Here is a tiny trained network, its code and every weight. The questions are about switching its units off for an input and a target symbol, where a switched-off unit gives its printed mean instead of its output.

import numpy as np


def w(rows, s, z=0):
    codes = np.array(rows[::2]) - 128.0
    scale = np.full(codes.shape[1], s)
    scale[-1] = z or s
    return codes * scale


def f(y):
    return np.maximum(y, 0)


def softmax(a):
    e = np.exp(a - a.max(-1, keepdims=True))
    return e / e.sum(-1, keepdims=True)


def log_softmax(a):
    a = a - a.max(-1, keepdims=True)
    return a - np.log(np.exp(a).sum(-1, keepdims=True))


def net(x, mask):
    ids = ['ΔΩβζλσψ'.index(c) for c in x.split()]
    T = len(ids)
    res = E[ids] + P[:T]
    q, k, v = (res @ M[0].T for M in (Q, K, V))
    z = softmax(np.where(np.tri(T) > 0, q @ k.T / 3**0.5, -1e9)) @ v
    res = res + np.where(mask[0], z, O[0][:, -1]) @ O[0][:, :-1]
    y = f(res @ A[0][:, :-1].T + A[0][:, -1])
    res = res + np.where(mask[1:25], y, B[0][:, -1]) @ B[0][:, :-1]
    return log_softmax(res[-1] @ U[:, :-1].T + U[:, -1])


Q, K, V, O, A, B = {}, {}, {}, {}, {}, {}
E = w([
[138,109,168,112],'Δ',
[159,92,163,85],'Ω',
[112,96,110,80],'β',
[130,202,146,255],'ζ',
[152,149,194,147],'λ',
[159,128,95,159],'σ',
[136,115,176,103],'ψ',
],0.021)
P = w([
[134,255,145,95],'0',
[85,82,154,148],'1',
[147,97,195,150],'2',
[168,77,187,151],'3',
[172,100,170,160],'4',
[191,104,160,183],'5',
[183,87,134,186],'6',
[195,92,138,192],'7',
[207,90,138,207],'8',
],0.012)
Q[0] = w([
[89,222,74,79],'h0',
[159,87,119,107],'h0',
[11,182,99,130],'h0',
],0.011)
K[0] = w([
[56,2,155,193],'h0',
[149,119,151,109],'h0',
[157,102,182,141],'h0',
],0.012)
V[0] = w([
[109,100,159,5],'h0',
[82,121,122,177],'h0',
[73,184,68,134],'h0',
],0.012)
O[0] = w([
[71,179,142,238,150],'h0',
[118,120,171,53,2],'h0',
[147,254,127,44,198],'h0',
],0.0099,0.0044)
A[0] = w([
[85,85,46,73,133],'n0',
[119,32,193,64,87],'n1',
[38,169,134,109,193],'n2',
[34,77,118,189,179],'n3',
[152,42,120,167,94],'n4',
[198,149,175,105,144],'n5',
[215,220,35,98,170],'n6',
[205,119,34,203,88],'n7',
[197,113,199,109,201],'n8',
[110,169,57,145,225],'n9',
[117,157,95,62,169],'n10',
[103,146,125,254,184],'n11',
[140,105,167,132,124],'n12',
[99,142,66,119,153],'n13',
[129,128,112,118,191],'n14',
[112,97,233,154,3],'n15',
[94,38,85,102,59],'n16',
[214,135,140,168,118],'n17',
[148,171,65,188,119],'n18',
[67,118,209,114,221],'n19',
[178,203,209,161,173],'n20',
[43,77,149,75,142],'n21',
[112,109,89,73,48],'n22',
[94,70,152,178,24],'n23',
],0.0095,0.0044)
B[0] = w([
[212,137,194,170,135],'n0',
[37,190,109,187,156],'n1',
[241,113,131,157,138],'n2',
[123,219,209,40,181],'n3',
[205,227,155,233,168],'n4',
[36,114,111,143,183],'n5',
[79,78,139,177,203],'n6',
[102,85,43,133,211],'n7',
[84,73,77,180,197],'n8',
[113,58,186,146,166],'n9',
[91,110,200,94,155],'n10',
[170,121,220,77,254],'n11',
[74,69,120,122,145],'n12',
[68,123,191,140,133],'n13',
[120,114,137,170,143],'n14',
[123,253,66,131,146],'n15',
[1,209,185,118,133],'n16',
[112,142,45,48,204],'n17',
[103,236,145,120,189],'n18',
[169,123,34,215,150],'n19',
[51,41,121,76,210],'n20',
[118,188,38,193,134],'n21',
[165,138,197,51,134],'n22',
[246,209,118,29,155],'n23',
],0.005,0.014)
U = w([
[241,37,194,175,160],'Δ',
[237,153,198,151,36],'Ω',
[46,155,189,211,179],'β',
[181,172,129,23,2],'ζ',
[175,132,27,254,84],'λ',
[146,144,27,130,241],'σ',
[189,188,97,139,50],'ψ',
],0.0077,0.0076)

Each question gives the input, a string of symbols that net reads in full, and the target symbol t.
The units are the heads (3 rows each of Q, K, V and O) and the neurons (one row each of A and B). Each row of codes is followed by its name. A weight is (code - 128) times the scale printed after its matrix; where a second scale follows, it is the last column's (O, A, B and U).
mask holds one flag per unit, heads first, then neurons. A switched-off unit (its flag False) gives its mean, the last column of its rows in O or B, instead of its output. The means were averaged over made-up inputs and are rounded, as every weight is.
A unit's drop is (log p(t) with every unit on - log p(t) with that unit switched off) / (log p(t) with every unit on - log p(t) with every unit switched off).
The circuit of an input: a set's keep is (log p(t) with only the set's units on - log p(t) with every unit switched off) / (log p(t) with every unit on - log p(t) with every unit switched off). Starting from the 12 units with the biggest drops (on a tie, the unit counted first), units are removed one at a time, each time the one whose removal leaves the highest keep (on an exact tie, the one counted first), for as long as the keep stays at least 0.8.
circuit, biggest first: the units of the circuit, biggest drop first
unit that matters most: the unit with the biggest drop
k most important neurons: the k neurons with the biggest drops, biggest first
drop when u is switched off: that unit's drop, to one decimal
input ζ Ω σ Ω ζ ψ σ, target ζ: circuit, biggest first -> (h0)
input Ω σ β Δ, target Ω: 2 most important neurons -> (n23 n11)
input σ λ σ β β β Ω σ Ω, target σ: circuit, biggest first -> (n11 h0 n8)
input Ω Ω σ σ Ω Δ, target Ω: 2 most important neurons -> (n11 n23)
input Ω Ω λ Δ β σ β β ζ, target Ω: 3 most important neurons -> (n11 n23 n3)
input σ λ Ω σ β β λ, target σ: circuit, biggest first -> (n11 h0 n8)
input β β ψ σ σ σ σ ψ σ, target β: circuit, biggest first -> (h0 n18)
input Ω Ω ψ Ω β σ σ, target Ω: 2 most important neurons -> (n11 n3)
input Ω σ ψ, target Ω: 2 most important neurons -> (n23 n11)
input Ω β β σ ζ ψ σ Ω, target Ω: 4 most important neurons -> (n11 n23 n3 n4)
input ζ σ σ Δ, target ζ: drop when n4 is switched off -> 0.1
input σ σ ζ ψ σ σ Δ σ ζ, target σ: drop when h0 is switched off -> 0.7
input λ σ ψ ζ Ω Ω, target λ: drop when n23 is switched off -> 0.0
input σ σ σ Ω σ Δ, target σ: unit that matters most -> n11
